Here is a tiny trained network, its code and every weight. The questions are about switching its units off for an input and a class, where a switched-off unit gives its printed mean instead of its output.

import numpy as np


def w(rows, s, z=0):
    codes = np.array(rows[::2]) - 128.0
    scale = np.full(codes.shape[1], s)
    scale[-1] = z or s
    return codes * scale


def norm(h):
    return h / np.sqrt((h * h).mean(-1, keepdims=True) + 1e-5)


def f(y):
    return np.maximum(y, 0)


def log_softmax(a):
    a = a - a.max(-1, keepdims=True)
    return a - np.log(np.exp(a).sum(-1, keepdims=True))


def net(x, mask):
    res = np.array(x, float).reshape(1, 2) / 4 @ E
    u = 0
    for l in range(4):
        y = f(norm(res) @ A[l][:, :-1].T + A[l][:, -1])
        res = res + np.where(mask[u : u + 3], y, B[l][:, -1]) @ B[l][:, :-1]
        u += 3
    return log_softmax(norm(res)[-1] @ U[:, :-1].T + U[:, -1])


A, B = {}, {}
E = w([
[225,70,178,145,117,255,104,141,83,42],'x0',
[117,142,54,58,104,210,163,127,141,73],'x1',
],0.0064)
A[0] = w([
[202,105,254,140,105,94,44,143,55,106,2],'0.n1',
[118,107,78,183,118,127,92,201,89,120,49],'0.n2',
[187,48,135,146,198,177,85,139,121,100,64],'0.n3',
],0.0051,0.0021)
B[0] = w([
[127,179,249,225,211,225,249,170,71,136,254],'0.n1',
[112,124,142,149,94,76,72,150,112,89,135],'0.n2',
[36,92,89,198,41,169,137,159,254,71,233],'0.n3',
],0.0052,0.0046)
A[1] = w([
[117,141,93,121,33,144,118,147,160,107,22],'1.n1',
[104,194,143,163,206,18,137,197,97,255,9],'1.n2',
[164,29,112,105,81,254,105,185,71,81,16],'1.n3',
],0.004,0.0015)
B[1] = w([
[33,78,131,98,82,85,141,153,115,93,171],'1.n1',
[177,203,181,65,112,93,41,113,108,137,253],'1.n2',
[205,190,121,112,114,2,91,90,64,163,236],'1.n3',
],0.0074,0.0048)
A[2] = w([
[176,44,168,254,169,112,68,127,141,140,54],'2.n1',
[174,136,156,170,125,131,125,92,82,124,2],'2.n2',
[184,126,67,121,107,106,121,78,94,85,61],'2.n3',
],0.0069,0.0015)
B[2] = w([
[103,118,72,119,57,216,243,254,113,43,252],'2.n1',
[50,139,142,111,147,195,167,113,43,208,212],'2.n2',
[209,89,165,147,209,128,16,235,168,59,229],'2.n3',
],0.0079,0.0041)
A[3] = w([
[136,141,130,140,143,2,72,55,163,218,7],'3.n1',
[187,95,163,62,144,74,36,120,143,131,100],'3.n2',
[117,187,168,71,194,140,120,114,44,233,108],'3.n3',
],0.0068,0.0014)
B[3] = w([
[208,208,132,109,143,248,22,88,134,181,255],'3.n1',
[101,70,97,135,92,97,96,135,193,92,251],'3.n2',
[126,106,106,136,186,69,130,68,140,162,229],'3.n3',
],0.014,0.0061)
U = w([
[52,111,91,79,87,93,225,106,153,114,157],'0',
[115,143,167,151,191,107,167,87,64,192,123],'1',
[182,61,133,120,43,137,180,57,124,175,12],'2',
[144,192,99,77,146,127,1,57,161,191,119],'3',
[164,76,143,123,47,123,164,78,120,172,2],'4',
[133,134,173,183,90,222,196,200,67,95,130],'5',
[154,76,90,111,90,104,40,161,177,65,133],'6',
],0.016,0.018)

Each question gives the input, the list of numbers given to net, and the class t.
The units are the neurons (one row each of A and B). Each row of codes is followed by its name. A weight is (code - 128) times the scale printed after its matrix; where a second scale follows, it is the last column's (A, B and U).
mask holds one flag per neuron, layer by layer. A switched-off neuron (its flag False) gives its mean, the last column of its row in B, instead of its output. The means were averaged over made-up inputs and are rounded, as every weight is.
A unit's drop is (log p(t) with every unit on - log p(t) with that unit switched off) / (log p(t) with every unit on - log p(t) with every unit switched off).
unit that matters most: the unit with the biggest drop
top k neurons: the k neurons with the biggest drops, biggest first
top k neurons in layer l: the k neurons of layer l with the biggest drops, biggest first
drop of u: that unit's drop, to one decimal
input [2,-7], class 5: unit that matters most	2.n1
input [0,-4], class 1: top 2 neurons	(0.n3 3.n3)
input [-2,8], class 6: top 2 neurons in layer 2	(2.n2 2.n3)
input [-5,7], class 0: top 3 neurons	(1.n3 3.n1 1.n2)
input [-1,3], class 0: top 3 neurons	(3.n1 1.n3 1.n2)
input [0,-7], class 1: top 2 neurons	(0.n3 1.n2)
input [-5,6], class 0: top 2 neurons in layer 1	(1.n3 1.n2)
input [-1,5], class 6: top 2 neurons	(0.n1 0.n3)
input [0,1], class 6: top 2 neurons	(0.n1 2.n3)
input [-2,5], class 0: top 2 neurons	(3.n1 1.n3)
input [-2,4], class 0: top 3 neurons	(3.n1 1.n3 1.n2)
input [0,-5], class 1: top 4 neurons	(0.n3 1.n2 3.n3 2.n2)
input [1,-7], class 5: drop of 2.n1	0.8
input [1,2], class 6: drop of 0.n1	0.1
input [-5,8], class 0: drop of 1.n3	0.1
